Below are the code and all the weights of a small trained network. Each question names an input and a target symbol and asks about switching units off, where a switched-off unit gives its printed mean instead of its output.

import numpy as np


def w(rows, s, z=0):
    codes = np.array(rows[::2]) - 128.0
    scale = np.full(codes.shape[1], s)
    scale[-1] = z or s
    return codes * scale


def norm(h):
    return h / np.sqrt((h * h).mean(-1, keepdims=True) + 1e-5)


def f(y):
    return y / 2 * (1 + np.tanh(0.7978845608 * (y + 0.044715 * y**3)))


def softmax(a):
    e = np.exp(a - a.max(-1, keepdims=True))
    return e / e.sum(-1, keepdims=True)


def log_softmax(a):
    a = a - a.max(-1, keepdims=True)
    return a - np.log(np.exp(a).sum(-1, keepdims=True))


def net(x, mask):
    ids = ['αβγδεζηθλμξπσφψω'.index(c) for c in x.split()]
    T = len(ids)
    res = E[ids] + P[:T]
    r = norm(res)
    for j in range(3):
        rows = slice(3 * j, 3 * j + 3)
        q, k, v = (r @ M[0][rows].T for M in (Q, K, V))
        z = softmax(np.where(np.tri(T) > 0, q @ k.T / 3**0.5, -1e9)) @ v
        o = O[0][rows]
        res = res + np.where(mask[j], z, o[:, -1]) @ o[:, :-1]
    y = f(norm(res) @ A[0][:, :-1].T + A[0][:, -1])
    res = res + np.where(mask[3:19], y, B[0][:, -1]) @ B[0][:, :-1]
    return log_softmax(norm(res)[-1] @ U[:, :-1].T + U[:, -1])


Q, K, V, O, A, B = {}, {}, {}, {}, {}, {}
E = w([
[175,75,47],'α',
[129,123,150],'β',
[131,134,116],'γ',
[121,125,132],'δ',
[133,134,130],'ε',
[152,107,151],'ζ',
[134,128,128],'η',
[125,121,140],'θ',
[145,92,231],'λ',
[135,140,121],'μ',
[130,139,120],'ξ',
[129,130,122],'π',
[132,128,127],'σ',
[248,21,167],'φ',
[129,115,131],'ψ',
[128,116,125],'ω',
],0.013)
P = w([
[86,104,150],'0',
[254,147,110],'1',
[250,161,112],'2',
[200,110,128],'3',
[195,119,129],'4',
[199,127,122],'5',
[188,130,134],'6',
[190,128,129],'7',
[183,135,126],'8',
[182,137,129],'9',
[172,142,134],'10',
],0.0021)
Q[0] = w([
[233,254,67],'h0',
[201,222,96],'h0',
[73,80,163],'h0',
[202,141,163],'h1',
[85,116,136],'h1',
[13,100,116],'h1',
[214,176,127],'h2',
[64,17,118],'h2',
[192,234,94],'h2',
],0.009)
K[0] = w([
[30,131,119],'h0',
[1,124,133],'h0',
[190,114,139],'h0',
[81,121,138],'h1',
[159,127,123],'h1',
[185,143,136],'h1',
[74,125,149],'h2',
[196,166,120],'h2',
[59,102,125],'h2',
],0.014)
V[0] = w([
[139,94,2],'h0',
[233,155,108],'h0',
[189,14,89],'h0',
[110,74,136],'h1',
[164,137,99],'h1',
[171,143,95],'h1',
[184,150,87],'h2',
[121,118,122],'h2',
[240,181,138],'h2',
],0.0061)
O[0] = w([
[215,68,55,90],'h0',
[122,181,18,179],'h0',
[104,2,13,251],'h0',
[119,137,117,183],'h1',
[170,66,143,126],'h1',
[177,109,148,122],'h1',
[196,210,61,122],'h2',
[144,107,137,128],'h2',
[126,254,66,188],'h2',
],0.0044,0.0021)
A[0] = w([
[3,130,150,106],'n0',
[63,69,98,254],'n1',
[64,92,149,188],'n2',
[109,222,13,214],'n3',
[121,177,150,122],'n4',
[68,202,146,189],'n5',
[66,67,149,58],'n6',
[173,121,155,41],'n7',
[136,154,145,107],'n8',
[152,127,140,73],'n9',
[214,162,139,36],'n10',
[126,138,136,74],'n11',
[193,121,170,47],'n12',
[95,151,93,108],'n13',
[147,110,111,83],'n14',
[79,17,152,178],'n15',
],0.0064,0.0019)
B[0] = w([
[153,195,76,145],'n0',
[126,179,69,194],'n1',
[114,181,83,165],'n2',
[178,71,4,253],'n3',
[134,151,128,125],'n4',
[197,129,93,142],'n5',
[65,129,83,153],'n6',
[117,87,202,120],'n7',
[123,132,121,122],'n8',
[103,91,154,120],'n9',
[43,145,201,146],'n10',
[130,120,176,112],'n11',
[102,96,176,130],'n12',
[166,116,129,124],'n13',
[142,119,151,129],'n14',
[124,182,67,233],'n15',
],0.0037,0.0035)
U = w([
[141,110,118,37],'α',
[80,211,157,147],'β',
[243,53,168,130],'γ',
[79,106,188,253],'δ',
[122,207,167,108],'ε',
[123,131,100,29],'ζ',
[3,219,35,126],'η',
[51,160,154,242],'θ',
[123,221,127,92],'λ',
[238,252,126,59],'μ',
[176,169,191,220],'ξ',
[128,51,173,161],'π',
[37,78,129,57],'σ',
[168,119,101,178],'φ',
[52,64,92,69],'ψ',
[77,18,101,32],'ω',
],0.015,0.0048)

Each question gives the input, a string of symbols that net reads in full, and the target symbol t.
The units are the heads (3 rows each of Q, K, V and O) and the neurons (one row each of A and B). Each row of codes is followed by its name. A weight is (code - 128) times the scale printed after its matrix; where a second scale follows, it is the last column's (O, A, B and U).
mask holds one flag per unit, heads first, then neurons. A switched-off unit (its flag False) gives its mean, the last column of its rows in O or B, instead of its output. The means were averaged over made-up inputs and are rounded, as every weight is.
A unit's drop is (log p(t) with every unit on - log p(t) with that unit switched off) / (log p(t) with every unit on - log p(t) with every unit switched off).
The circuit of an input: a set's keep is (log p(t) with only the set's units on - log p(t) with every unit switched off) / (log p(t) with every unit on - log p(t) with every unit switched off). Starting from the 12 units with the biggest drops (on a tie, the unit counted first), units are removed one at a time, each time the one whose removal leaves the highest keep (on an exact tie, the one counted first), for as long as the keep stays at least 0.8.
units of the circuit, in order: the units of the circuit, biggest drop first
unit that matters most: the unit with the biggest drop
k most important neurons: the k neurons with the biggest drops, biggest first
which heads matter: for each layer, one digit per head in row order, 1 if its drop is at least 0.15 and else 0, layers parted by /
drop of u: that unit's drop, to one decimal
input η γ γ μ θ δ σ, target η: unit that matters most -> h2
input γ μ ζ η π ξ, target γ: which heads matter -> 000
input η ε η η γ ε, target η: which heads matter -> 011
input δ γ π ω π, target δ: units of the circuit, in order -> h0, h2
input ξ μ φ δ γ ψ λ φ ε, target ξ: which heads matter -> 100
input η δ ε, target η: units of the circuit, in order -> h2, h1, n15, n3
input ω δ θ, target ω: which heads matter -> 101
input ω η β, target ω: units of the circuit, in order -> h2, h1
input δ θ β η η η ξ, target δ: units of the circuit, in order -> h0, h2
input γ η θ λ ω β η φ δ β η, target γ: which heads matter -> 100
input ξ δ π μ γ ζ π, target ξ: which heads matter -> 100
input μ η ψ, target μ: which heads matter -> 101
input η ω β π σ α η, target η: 2 most important neurons -> n15, n3
input η ω ξ, target η: which heads matter -> 001
input η η ω, target η: 2 most important neurons -> n3, n15
input δ μ ω ε ε β γ ξ δ σ μ, target δ: which heads matter -> 101
input η λ μ μ, target η: which heads matter -> 001
input μ μ γ ω π, target μ: drop of h2 -> 0.3
input μ η ω ω ω δ δ ξ η η, target μ: drop of h0 -> 1.1
input η ω ω, target η: drop of h1 -> 0.1
input δ β η γ, target δ: most important neuron -> n3
